Here is a tiny trained network, its code and every weight. The questions are about switching its units off for an input and a class, where a switched-off unit gives its printed mean instead of its output.

import numpy as np


def w(rows, s, z=0):
    codes = np.array(rows[::2]) - 128.0
    scale = np.full(codes.shape[1], s)
    scale[-1] = z or s
    return codes * scale


def norm(h):
    return h / np.sqrt((h * h).mean(-1, keepdims=True) + 1e-5)


def f(y):
    return y / 2 * (1 + np.tanh(0.7978845608 * (y + 0.044715 * y**3)))


def log_softmax(a):
    a = a - a.max(-1, keepdims=True)
    return a - np.log(np.exp(a).sum(-1, keepdims=True))


def net(x, mask):
    res = np.array(x, float).reshape(1, 4) / 4 @ E
    u = 0
    for l in range(3):
        y = f(norm(res) @ A[l][:, :-1].T + A[l][:, -1])
        res = res + np.where(mask[u : u + 4], y, B[l][:, -1]) @ B[l][:, :-1]
        u += 4
    return log_softmax(norm(res)[-1] @ U[:, :-1].T + U[:, -1])


A, B = {}, {}
E = w([
[71,151,200,109,64,154],'x0',
[186,161,139,149,62,172],'x1',
[142,253,115,111,167,33],'x2',
[70,143,117,176,75,143],'x3',
],0.0028)
A[0] = w([
[121,148,102,65,43,150,172],'0.n1',
[222,84,37,253,101,148,77],'0.n2',
[101,159,44,185,94,124,6],'0.n3',
[71,72,53,35,201,87,179],'0.n4',
],0.004,0.0019)
B[0] = w([
[153,52,143,158,173,60,164],'0.n1',
[214,255,38,228,43,190,200],'0.n2',
[124,123,221,251,167,116,112],'0.n3',
[73,54,141,167,214,38,250],'0.n4',
],0.0037,0.0021)
A[1] = w([
[181,212,173,48,129,119,35],'1.n1',
[40,253,103,111,192,28,62],'1.n2',
[85,115,234,42,158,161,115],'1.n3',
[135,79,66,222,92,175,6],'1.n4',
],0.0037,0.0015)
B[1] = w([
[166,171,224,115,32,49,131],'1.n1',
[255,112,167,76,83,161,250],'1.n2',
[169,171,153,202,97,209,178],'1.n3',
[92,84,70,142,64,203,150],'1.n4',
],0.0039,0.0019)
A[2] = w([
[32,142,169,176,63,103,128],'2.n1',
[2,167,181,156,45,154,247],'2.n2',
[207,89,38,50,249,51,252],'2.n3',
[92,48,55,63,250,64,225],'2.n4',
],0.0046,0.0016)
B[2] = w([
[90,69,135,192,226,41,149],'2.n1',
[79,55,122,167,212,28,191],'2.n2',
[35,40,170,225,182,76,254],'2.n3',
[100,89,221,232,253,62,229],'2.n4',
],0.0056,0.0046)
U = w([
[155,58,188,32,149,221,13],'0',
[220,239,218,56,25,57,255],'1',
[217,212,8,228,42,200,164],'2',
[47,188,95,20,168,144,1],'3',
[37,183,80,16,157,152,1],'4',
[41,31,36,209,24,205,116],'5',
[35,36,226,235,231,3,255],'6',
],0.0064,0.0046)

Each question gives the input, the list of numbers given to net, and the class t.
The units are the neurons (one row each of A and B). Each row of codes is followed by its name. A weight is (code - 128) times the scale printed after its matrix; where a second scale follows, it is the last column's (A, B and U).
mask holds one flag per neuron, layer by layer. A switched-off neuron (its flag False) gives its mean, the last column of its row in B, instead of its output. The means were averaged over made-up inputs and are rounded, as every weight is.
A unit's drop is (log p(t) with every unit on - log p(t) with that unit switched off) / (log p(t) with every unit on - log p(t) with every unit switched off).
The circuit of an input: a set's keep is (log p(t) with only the set's units on - log p(t) with every unit switched off) / (log p(t) with every unit on - log p(t) with every unit switched off). Starting from all 12 units, units are removed one at a time, each time the one whose removal leaves the highest keep (on an exact tie, the one counted first), for as long as the keep stays at least 0.8.
units of the circuit, in order: the units of the circuit, biggest drop first
most important unit: the unit with the biggest drop
top k neurons: the k neurons with the biggest drops, biggest first
top k neurons in layer l: the k neurons of layer l with the biggest drops, biggest first
drop of u: that unit's drop, to one decimal
input [4,2,-8,-4], class 5: top 2 neurons -> (2.n4 1.n2)
input [-6,3,8,6], class 1: units of the circuit, in order -> (2.n4 1.n2 2.n2)
input [7,-6,8,2], class 1: most important unit -> 1.n2
input [7,-6,7,5], class 1: units of the circuit, in order -> (1.n2 2.n3)
input [-7,5,-2,-5], class 2: units of the circuit, in order -> (0.n2 2.n4)
input [-2,2,3,0], class 1: top 2 neurons -> (0.n4 1.n1)
input [-8,1,1,1], class 2: units of the circuit, in order -> (0.n2 2.n4)
input [8,0,2,-6], class 1: units of the circuit, in order -> (2.n3 2.n4)
input [-5,7,-6,3], class 2: units of the circuit, in order -> (0.n2 2.n3)
input [-6,0,3,4], class 2: top 3 neurons -> (0.n2 2.n4 2.n2)
input [3,0,-8,-1], class 5: units of the circuit, in order -> (2.n4 2.n3)
input [0,2,-8,7], class 5: top 2 neurons -> (2.n4 2.n3)
input [5,-2,5,3], class 1: top 2 neurons -> (1.n2 2.n3)
input [-6,5,8,2], class 1: units of the circuit, in order -> (2.n4 2.n2 1.n2)
input [-7,-2,-6,7], class 5: most important unit -> 0.n2
input [3,5,-7,-5], class 5: top 2 neurons in layer 1 -> (1.n2 1.n4)
input [-7,5,2,-4], class 2: top 4 neurons -> (0.n2 2.n4 2.n2 0.n4)
input [6,5,2,-2], class 1: top 3 neurons -> (2.n3 2.n4 1.n1)
input [8,5,-7,-1], class 5: top 3 neurons -> (2.n4 2.n3 0.n4)
input [-7,2,-7,2], class 2: top 2 neurons -> (0.n2 2.n3)
input [0,2,2,-1], class 1: top neuron -> (1.n1)
input [-5,3,1,-2], class 2: top 2 neurons -> (0.n2 2.n4)
input [-3,3,-7,-8], class 5: top 3 neurons in layer 2 -> (2.n4 2.n2 2.n1)
input [-6,7,-2,-5], class 2: drop of 0.n2 -> 0.5
